Here is a tiny trained network, its code and every weight. The questions are about switching its units off for an input and a class, where a switched-off unit gives its printed mean instead of its output.

import numpy as np


def w(rows, s, z=0):
    codes = np.array(rows[::2]) - 128.0
    scale = np.full(codes.shape[1], s)
    scale[-1] = z or s
    return codes * scale


def norm(h):
    return h / np.sqrt((h * h).mean(-1, keepdims=True) + 1e-5)


def f(y):
    return np.maximum(y, 0)


def log_softmax(a):
    a = a - a.max(-1, keepdims=True)
    return a - np.log(np.exp(a).sum(-1, keepdims=True))


def net(x, mask):
    res = np.array(x, float).reshape(1, 8) / 4 @ E
    u = 0
    for l in range(4):
        y = f(norm(res) @ A[l][:, :-1].T + A[l][:, -1])
        res = res + np.where(mask[u : u + 5], y, B[l][:, -1]) @ B[l][:, :-1]
        u += 5
    return log_softmax(norm(res)[-1] @ U[:, :-1].T + U[:, -1])


A, B = {}, {}
E = w([
[202,196,54,52,95,95,134,73,132,137,196],'x0',
[94,117,113,159,116,122,114,162,126,149,131],'x1',
[103,151,147,99,86,145,82,97,156,112,171],'x2',
[185,125,78,211,153,177,147,161,134,92,91],'x3',
[74,151,191,140,193,236,113,193,127,254,123],'x4',
[155,97,134,139,58,131,192,125,126,156,149],'x5',
[156,115,110,116,173,185,72,160,152,183,106],'x6',
[89,76,130,102,135,126,124,76,147,180,209],'x7',
],0.0081)
A[0] = w([
[141,44,59,210,107,43,153,135,208,133,244,2],'L0N1',
[97,116,173,146,47,56,193,71,109,132,150,167],'L0N2',
[3,95,157,158,12,72,153,81,154,160,116,7],'L0N3',
[245,117,52,81,129,205,188,213,87,154,113,76],'L0N4',
[51,99,119,98,141,126,96,84,167,106,131,29],'L0N5',
],0.0045,0.0029)
B[0] = w([
[80,105,99,169,184,120,209,154,83,156,79,187],'L0N1',
[131,147,145,80,129,111,254,68,129,120,153,252],'L0N2',
[120,132,121,129,99,145,252,113,57,139,176,192],'L0N3',
[193,147,149,187,86,89,121,82,83,198,128,217],'L0N4',
[151,147,22,96,79,143,110,129,15,165,101,156],'L0N5',
],0.0066,0.004)
A[1] = w([
[137,124,52,83,168,72,125,122,108,66,152,1],'L1N1',
[47,165,118,46,158,101,110,61,129,201,172,125],'L1N2',
[130,3,44,199,167,100,163,110,79,120,115,80],'L1N3',
[115,156,226,122,237,138,132,175,43,134,77,136],'L1N4',
[143,177,90,249,39,161,112,202,190,68,18,28],'L1N5',
],0.0057,0.0017)
B[1] = w([
[105,67,65,175,87,119,128,14,136,50,112,190],'L1N1',
[173,28,126,84,209,185,114,166,99,127,125,254],'L1N2',
[120,90,81,213,206,230,122,104,148,94,22,217],'L1N3',
[28,81,79,165,144,254,154,94,101,39,101,220],'L1N4',
[61,84,122,16,96,151,95,217,123,30,84,212],'L1N5',
],0.0066,0.0052)
A[2] = w([
[107,142,157,129,83,13,139,106,147,82,215,8],'L2N1',
[178,156,85,156,98,128,132,49,124,111,124,234],'L2N2',
[123,162,137,130,3,142,163,132,96,112,136,141],'L2N3',
[180,127,57,130,103,20,109,48,150,34,99,231],'L2N4',
[122,118,179,94,78,141,91,108,112,142,156,72],'L2N5',
],0.0082,0.0012)
B[2] = w([
[138,178,73,96,99,48,175,254,110,160,165,179],'L2N1',
[156,203,107,185,112,100,160,178,37,198,147,204],'L2N2',
[138,91,185,112,119,133,116,178,91,56,146,177],'L2N3',
[144,234,143,26,171,48,150,213,16,167,144,255],'L2N4',
[180,99,58,152,163,102,152,144,166,98,172,153],'L2N5',
],0.0085)
A[3] = w([
[177,208,68,120,138,149,16,144,188,158,123,78],'L3N1',
[210,138,159,171,208,158,135,254,138,110,42,23],'L3N2',
[54,63,166,89,195,163,61,161,136,177,229,94],'L3N3',
[95,88,117,145,147,55,65,50,130,116,77,7],'L3N4',
[23,176,141,106,221,127,147,124,168,127,96,89],'L3N5',
],0.0059,0.0017)
B[3] = w([
[173,140,228,173,36,84,128,187,155,185,137,174],'L3N1',
[134,226,154,176,254,153,13,98,89,98,128,254],'L3N2',
[160,180,7,108,172,63,109,92,187,64,79,240],'L3N3',
[164,167,74,182,134,130,91,179,79,153,115,135],'L3N4',
[161,69,185,161,131,155,147,187,116,120,14,186],'L3N5',
],0.0093,0.0049)
U = w([
[167,85,66,43,156,108,92,69,251,154,159,112],'0',
[111,110,98,161,225,188,80,153,119,102,25,157],'1',
[74,106,206,143,18,161,87,162,149,72,126,81],'2',
[184,185,150,222,101,156,78,93,167,210,152,111],'3',
[64,98,205,182,40,29,40,16,208,146,140,5],'4',
[159,192,133,71,106,26,180,180,69,143,163,155],'5',
[49,18,176,139,68,135,217,98,145,118,102,118],'6',
],0.013,0.014)

Each question gives the input, the list of numbers given to net, and the class t.
The units are the neurons (one row each of A and B). Each row of codes is followed by its name. A weight is (code - 128) times the scale printed after its matrix; where a second scale follows, it is the last column's (A, B and U).
mask holds one flag per neuron, layer by layer. A switched-off neuron (its flag False) gives its mean, the last column of its row in B, instead of its output. The means were averaged over made-up inputs and are rounded, as every weight is.
A unit's drop is (log p(t) with every unit on - log p(t) with that unit switched off) / (log p(t) with every unit on - log p(t) with every unit switched off).
The circuit of an input: a set's keep is (log p(t) with only the set's units on - log p(t) with every unit switched off) / (log p(t) with every unit on - log p(t) with every unit switched off). Starting from the 12 units with the biggest drops (on a tie, the unit counted first), units are removed one at a time, each time the one whose removal leaves the highest keep (on an exact tie, the one counted first), for as long as the keep stays at least 0.8.
circuit, biggest first: the units of the circuit, biggest drop first
most important unit: the unit with the biggest drop
k most important neurons: the k neurons with the biggest drops, biggest first
top k neurons in layer l: the k neurons of layer l with the biggest drops, biggest first
drop of u: that unit's drop, to one decimal
input [-8,5,3,1,-2,-2,-4,6], class 6: circuit, biggest first	L3N2, L2N4
input [7,5,-7,4,5,-7,7,-2], class 3: top 2 neurons in layer 2	L2N4, L2N3
input [-2,-8,0,-6,6,-3,-3,8], class 0: most important unit	L3N3
input [6,7,-3,0,2,-8,-7,7], class 1: circuit, biggest first	L1N2, L2N4
input [-1,7,1,5,-8,0,0,6], class 1: 2 most important neurons	L1N3, L0N1
input [-1,-5,-4,-6,6,4,6,5], class 0: 2 most important neurons	L3N3, L1N3
input [2,-1,-8,3,7,8,-3,1], class 3: circuit, biggest first	L0N4, L1N5, L2N4
input [6,1,-7,7,4,8,4,3], class 3: 2 most important neurons	L0N4, L2N4
input [-4,3,1,-8,-4,6,3,6], class 6: 2 most important neurons	L2N4, L0N3
input [-2,2,-8,-4,2,-4,-8,-3], class 6: top 2 neurons in layer 1	L1N4, L1N2
input [6,8,7,-3,8,-3,-8,2], class 0: 2 most important neurons	L1N2, L2N4
input [8,0,8,5,3,7,7,2], class 3: top 2 neurons in layer 2	L2N4, L2N1
input [-5,-1,-5,-3,5,6,-3,4], class 6: 2 most important neurons	L3N2, L2N4
input [-4,0,-8,-2,-3,-8,-7,7], class 1: circuit, biggest first	L1N3
input [1,-5,-1,-8,4,0,-3,3], class 0: 2 most important neurons	L2N4, L1N2
input [-1,8,-6,1,-7,6,4,0], class 1: drop of L0N1	0.3
input [2,-8,-8,-5,6,-5,-1,0], class 1: drop of L0N5	0.0
input [0,-5,6,0,3,-5,1,5], class 0: drop of L3N2	0.1
